Below is a small trained network, with its code and all its weights. Each question gives an input and a class and asks what happens when units are switched off, that is, made to give their printed mean instead of their output.

import numpy as np


def w(rows, s, z=0):
    codes = np.array(rows[::2]) - 128.0
    scale = np.full(codes.shape[1], s)
    scale[-1] = z or s
    return codes * scale


def f(y):
    return y / 2 * (1 + np.tanh(0.7978845608 * (y + 0.044715 * y**3)))


def log_softmax(a):
    a = a - a.max(-1, keepdims=True)
    return a - np.log(np.exp(a).sum(-1, keepdims=True))


def net(x, mask):
    res = np.array(x, float).reshape(1, 4) / 4 @ E
    y = f(res @ A[0][:, :-1].T + A[0][:, -1])
    res = res + np.where(mask, y, B[0][:, -1]) @ B[0][:, :-1]
    return log_softmax(res[-1] @ U[:, :-1].T + U[:, -1])


A, B = {}, {}
E = w([
[82,62,253,122,251,33,230,51],'x0',
[198,111,139,14,156,103,140,49],'x1',
[47,25,32,126,171,207,163,178],'x2',
[187,56,117,153,166,97,2,234],'x3',
],0.0095)
A[0] = w([
[82,64,131,105,158,97,165,161,225],'neuron 0',
[175,157,186,107,147,21,131,138,158],'neuron 1',
[158,186,128,119,151,155,221,108,170],'neuron 2',
[144,135,108,66,112,110,105,117,142],'neuron 3',
[184,55,154,128,115,151,105,219,142],'neuron 4',
[73,95,29,141,108,112,114,220,210],'neuron 5',
[183,165,187,104,82,83,147,114,184],'neuron 6',
[102,105,104,177,67,172,102,176,171],'neuron 7',
[62,59,97,97,190,131,201,133,253],'neuron 8',
[156,204,158,56,102,134,117,120,222],'neuron 9',
[95,248,187,175,105,117,107,149,161],'neuron 10',
[147,202,123,94,105,147,136,117,168],'neuron 11',
[144,119,62,89,78,131,104,203,164],'neuron 12',
[121,181,114,135,156,98,157,88,107],'neuron 13',
[143,94,178,81,140,92,104,116,131],'neuron 14',
[127,157,143,126,97,109,171,63,134],'neuron 15',
[114,161,141,168,51,174,192,112,168],'neuron 16',
],0.011,0.0043)
B[0] = w([
[164,35,78,140,229,195,96,87,208],'neuron 0',
[133,140,212,191,84,140,77,140,232],'neuron 1',
[169,157,254,86,195,118,197,81,200],'neuron 2',
[182,142,127,65,119,92,3,78,160],'neuron 3',
[198,55,35,190,89,116,99,163,205],'neuron 4',
[143,11,109,159,81,193,169,79,253],'neuron 5',
[161,140,173,129,131,74,90,166,217],'neuron 6',
[104,118,91,186,115,97,214,110,233],'neuron 7',
[148,21,97,91,248,254,138,143,242],'neuron 8',
[169,205,173,4,123,59,122,88,211],'neuron 9',
[29,175,151,147,68,77,135,187,216],'neuron 10',
[87,202,132,90,181,61,93,64,190],'neuron 11',
[150,77,31,139,122,88,139,59,232],'neuron 12',
[87,83,192,148,181,84,127,171,172],'neuron 13',
[98,149,138,179,151,130,7,81,187],'neuron 14',
[148,150,174,111,184,126,163,180,201],'neuron 15',
[44,99,171,146,183,118,177,55,211],'neuron 16',
],0.0073,0.014)
U = w([
[194,204,116,27,101,95,42,116,252],'0',
[100,220,190,92,167,89,207,152,43],'1',
[7,185,71,171,93,101,140,48,39],'2',
[49,140,128,165,114,225,186,148,147],'3',
[142,120,35,190,74,114,142,151,149],'4',
[108,155,149,185,169,155,36,87,34],'5',
[116,119,81,78,214,243,159,126,205],'6',
[57,219,106,176,59,7,78,255,52],'7',
],0.0081,0.0017)

Each question gives the input, the list of numbers given to net, and the class t.
The units are the neurons (one row each of A and B). Each row of codes is followed by its name. A weight is (code - 128) times the scale printed after its matrix; where a second scale follows, it is the last column's (A, B and U).
mask holds one flag per neuron, in row order. A switched-off neuron (its flag False) gives its mean, the last column of its row in B, instead of its output. The means were averaged over made-up inputs and are rounded, as every weight is.
A unit's drop is (log p(t) with every unit on - log p(t) with that unit switched off) / (log p(t) with every unit on - log p(t) with every unit switched off).
The circuit of an input: a set's keep is (log p(t) with only the set's units on - log p(t) with every unit switched off) / (log p(t) with every unit on - log p(t) with every unit switched off). Starting from the 12 units with the biggest drops (on a tie, the unit counted first), units are removed one at a time, each time the one whose removal leaves the highest keep (on an exact tie, the one counted first), for as long as the keep stays at least 0.8.
units of the circuit, in order: the units of the circuit, biggest drop first
top k neurons: the k neurons with the biggest drops, biggest first
drop when u is switched off: that unit's drop, to one decimal
input [1,7,1,-4], class 1: units of the circuit, in order	(neuron 2; neuron 5)
input [3,1,1,-8], class 1: units of the circuit, in order	(neuron 2)
input [0,-7,4,3], class 4: units of the circuit, in order	(neuron 4; neuron 7)
input [-7,2,6,-3], class 4: units of the circuit, in order	(neuron 12; neuron 7)
input [-4,-5,-6,5], class 7: top 3 neurons	(neuron 10; neuron 8; neuron 0)
input [0,-5,1,-3], class 3: units of the circuit, in order	(neuron 12; neuron 9; neuron 3)
input [0,1,-1,0], class 0: units of the circuit, in order	(neuron 7; neuron 16; neuron 5)
input [-1,3,-2,6], class 0: top 3 neurons	(neuron 7; neuron 10; neuron 5)
input [-3,8,6,6], class 4: top 2 neurons	(neuron 4; neuron 12)
input [-1,0,0,-2], class 1: top 2 neurons	(neuron 8; neuron 5)
input [-2,-2,5,1], class 4: top 2 neurons	(neuron 2; neuron 7)
input [-5,-1,-5,-3], class 1: drop when neuron 16 is switched off	0.4
input [-8,5,1,-1], class 0: drop when neuron 9 is switched off	0.3
input [3,1,-8,2], class 7: drop when neuron 14 is switched off	0.0
input [-5,8,2,3], class 0: units of the circuit, in order	(neuron 3)
